Below are the code and all the weights of a small trained network. Each question names an input and a target symbol and asks about switching units off, where a switched-off unit gives its printed mean instead of its output.

import numpy as np


def w(rows, s, z=0):
    codes = np.array(rows[::2]) - 128.0
    scale = np.full(codes.shape[1], s)
    scale[-1] = z or s
    return codes * scale


def norm(h):
    return h / np.sqrt((h * h).mean(-1, keepdims=True) + 1e-5)


def f(y):
    return y / 2 * (1 + np.tanh(0.7978845608 * (y + 0.044715 * y**3)))


def softmax(a):
    e = np.exp(a - a.max(-1, keepdims=True))
    return e / e.sum(-1, keepdims=True)


def log_softmax(a):
    a = a - a.max(-1, keepdims=True)
    return a - np.log(np.exp(a).sum(-1, keepdims=True))


def net(x, mask):
    ids = ['γδεζλμπτω'.index(c) for c in x.split()]
    T = len(ids)
    res = E[ids] + P[:T]
    u = 0
    for l in range(2):
        q, k, v = (norm(res) @ M[l].T for M in (Q, K, V))
        z = softmax(np.where(np.tri(T) > 0, q @ k.T / 2**0.5, -1e9)) @ v
        res = res + np.where(mask[u], z, O[l][:, -1]) @ O[l][:, :-1]
        u += 1
        y = f(norm(res) @ A[l][:, :-1].T + A[l][:, -1])
        res = res + np.where(mask[u : u + 16], y, B[l][:, -1]) @ B[l][:, :-1]
        u += 16
    return log_softmax(norm(res)[-1] @ U[:, :-1].T + U[:, -1])


Q, K, V, O, A, B = {}, {}, {}, {}, {}, {}
E = w([
[107,146,192,111,103],'γ',
[114,124,152,88,83],'δ',
[131,126,146,86,113],'ε',
[127,146,164,81,133],'ζ',
[109,123,175,110,64],'λ',
[139,111,191,79,130],'μ',
[67,161,105,175,202],'π',
[96,77,83,163,133],'τ',
[254,179,193,119,39],'ω',
],0.0085)
P = w([
[64,98,200,254,108],'0',
[179,155,112,159,143],'1',
[129,81,123,123,210],'2',
[110,177,155,147,80],'3',
[146,164,93,112,96],'4',
[99,102,132,107,187],'5',
[103,197,130,115,75],'6',
[133,164,83,100,91],'7',
],0.0094)
Q[0] = w([
[56,120,155,106,213],'L0H0',
[122,124,105,254,164],'L0H0',
],0.0078)
K[0] = w([
[2,194,81,137,148],'L0H0',
[145,72,127,203,200],'L0H0',
],0.0076)
V[0] = w([
[124,179,42,254,144],'L0H0',
[71,153,197,134,96],'L0H0',
],0.0044)
O[0] = w([
[3,146,6,46,25,60],'L0H0',
[120,111,117,222,181,250],'L0H0',
],0.0054,0.0024)
A[0] = w([
[37,109,130,181,164,78],'L0N0',
[170,180,139,124,44,109],'L0N1',
[197,131,127,209,66,51],'L0N2',
[63,86,64,107,89,24],'L0N3',
[107,104,32,191,93,107],'L0N4',
[115,100,128,139,152,43],'L0N5',
[116,163,132,184,119,31],'L0N6',
[133,99,168,147,111,28],'L0N7',
[216,91,104,156,91,36],'L0N8',
[132,111,79,185,187,123],'L0N9',
[91,138,156,124,89,4],'L0N10',
[196,97,141,97,85,84],'L0N11',
[204,154,55,94,117,122],'L0N12',
[128,121,82,151,63,33],'L0N13',
[141,100,129,132,109,194],'L0N14',
[54,101,122,1,106,140],'L0N15',
],0.0072,0.0015)
B[0] = w([
[205,26,112,119,158,241],'L0N0',
[26,58,82,191,133,254],'L0N1',
[40,26,32,87,124,224],'L0N2',
[204,177,214,86,190,148],'L0N3',
[182,147,220,5,88,179],'L0N4',
[126,92,102,116,121,116],'L0N5',
[49,59,140,150,33,160],'L0N6',
[155,166,51,99,142,155],'L0N7',
[172,79,40,171,164,140],'L0N8',
[143,130,241,70,23,162],'L0N9',
[93,137,74,139,104,128],'L0N10',
[206,67,91,150,209,174],'L0N11',
[145,242,65,171,254,142],'L0N12',
[159,117,88,40,87,108],'L0N13',
[158,94,109,125,161,144],'L0N14',
[119,65,104,220,220,156],'L0N15',
],0.0035,0.0022)
Q[1] = w([
[52,200,154,232,99],'L1H0',
[131,242,89,192,3],'L1H0',
],0.0057)
K[1] = w([
[2,198,170,123,163],'L1H0',
[53,144,113,117,242],'L1H0',
],0.0079)
V[1] = w([
[193,84,114,69,2],'L1H0',
[119,62,168,27,140],'L1H0',
],0.0037)
O[1] = w([
[214,126,97,86,55,8],'L1H0',
[24,94,184,2,149,117],'L1H0',
],0.0073,0.0014)
A[1] = w([
[92,189,143,74,123,51],'L1N0',
[69,130,123,140,120,143],'L1N1',
[172,94,175,145,140,129],'L1N2',
[109,130,76,124,94,169],'L1N3',
[98,138,139,201,55,3],'L1N4',
[88,163,109,88,58,102],'L1N5',
[171,189,64,152,123,69],'L1N6',
[167,169,119,96,202,109],'L1N7',
[115,113,140,103,54,105],'L1N8',
[87,111,60,150,132,130],'L1N9',
[125,105,148,74,149,43],'L1N10',
[136,146,79,152,74,149],'L1N11',
[141,60,101,69,116,158],'L1N12',
[109,195,171,158,12,82],'L1N13',
[195,175,157,162,101,54],'L1N14',
[85,148,154,158,173,141],'L1N15',
],0.011,0.003)
B[1] = w([
[171,143,90,118,137,144],'L1N0',
[174,97,132,140,136,191],'L1N1',
[149,177,99,88,111,219],'L1N2',
[152,136,161,73,100,138],'L1N3',
[118,92,141,224,76,201],'L1N4',
[179,143,176,111,125,153],'L1N5',
[12,134,174,135,127,144],'L1N6',
[143,150,143,158,91,205],'L1N7',
[144,134,146,199,135,140],'L1N8',
[186,145,135,81,159,163],'L1N9',
[68,137,127,123,111,140],'L1N10',
[92,85,170,49,108,139],'L1N11',
[104,164,90,155,84,159],'L1N12',
[108,80,254,131,181,219],'L1N13',
[116,113,53,76,139,151],'L1N14',
[163,130,121,94,76,255],'L1N15',
],0.0083,0.0047)
U = w([
[139,83,153,210,95,254],'γ',
[153,164,231,73,161,107],'δ',
[190,44,68,90,77,47],'ε',
[102,179,115,157,213,80],'ζ',
[100,217,96,184,121,101],'λ',
[34,116,53,88,97,202],'μ',
[146,53,73,87,254,120],'π',
[231,148,48,160,142,160],'τ',
[150,155,114,68,13,17],'ω',
],0.0096,0.0039)

Each question gives the input, a string of symbols that net reads in full, and the target symbol t.
The units are the heads (2 rows each of Q, K, V and O) and the neurons (one row each of A and B). Each row of codes is followed by its name. A weight is (code - 128) times the scale printed after its matrix; where a second scale follows, it is the last column's (O, A, B and U).
mask holds one flag per unit, layer by layer, with each layer's heads first. A switched-off unit (its flag False) gives its mean, the last column of its rows in O or B, instead of its output. The means were averaged over made-up inputs and are rounded, as every weight is.
A unit's drop is (log p(t) with every unit on - log p(t) with that unit switched off) / (log p(t) with every unit on - log p(t) with every unit switched off).
The circuit of an input: a set's keep is (log p(t) with only the set's units on - log p(t) with every unit switched off) / (log p(t) with every unit on - log p(t) with every unit switched off). Starting from the 12 units with the biggest drops (on a tie, the unit counted first), units are removed one at a time, each time the one whose removal leaves the highest keep (on an exact tie, the one counted first), for as long as the keep stays at least 0.8.
units of the circuit, in order: the units of the circuit, biggest drop first
unit that matters most: the unit with the biggest drop
top k neurons: the k neurons with the biggest drops, biggest first
top k neurons in layer l: the k neurons of layer l with the biggest drops, biggest first
input μ λ λ ω π γ, target τ: units of the circuit, in order -> L1H0, L1N13, L0N1
input δ μ γ μ ε, target ζ: top 3 neurons -> L1N6, L0N12, L1N4
input ω τ τ μ γ, target γ: top neuron -> L1N4
input μ γ μ τ δ π ζ, target γ: units of the circuit, in order -> L0N1, L1N2
input λ π λ π ζ π ω, target γ: units of the circuit, in order -> L0N1, L1N4
input μ π μ π μ ω δ, target γ: top 2 neurons -> L1N4, L0N1
input τ τ ε, target μ: units of the circuit, in order -> L1N12, L0H0
input ε γ π ζ ζ, target λ: units of the circuit, in order -> L1N6, L1N13, L0N12
input ζ μ δ, target δ: units of the circuit, in order -> L0N2, L0N1, L1N2
input ζ λ τ μ ω π, target τ: units of the circuit, in order -> L1H0, L1N13, L1N15
input μ τ π, target μ: top 2 neurons -> L0N4, L0N9
input π π γ ε λ, target ε: top 2 neurons -> L0N2, L1N9
input ω λ μ, target τ: units of the circuit, in order -> L1H0, L1N13, L1N2
input μ μ μ τ γ π, target μ: top 3 neurons -> L0N9, L0N1, L0N0
input ζ τ μ μ ε, target ζ: unit that matters most -> L0N12
input π δ μ δ μ δ ε, target γ: units of the circuit, in order -> L0N1, L1N4
input ω ω ζ, target τ: units of the circuit, in order -> L1H0, L1N13
input π ζ γ, target π: units of the circuit, in order -> L0H0, L0N15, L1N4
input ζ μ ζ ε τ μ, target μ: top 2 neurons -> L0N4, L1N12
input μ λ ε γ μ μ τ ζ, target λ: units of the circuit, in order -> L0N12, L1N6, L1N13
input δ δ λ, target ω: top 2 neurons in layer 1 -> L1N2, L1N13
input ζ δ τ, target μ: unit that matters most -> L0N9
input δ λ μ π τ γ, target μ: top 2 neurons -> L0N0, L1N12
input π μ π τ ε μ π γ, target γ: top 3 neurons -> L0N1, L1N4, L0N0
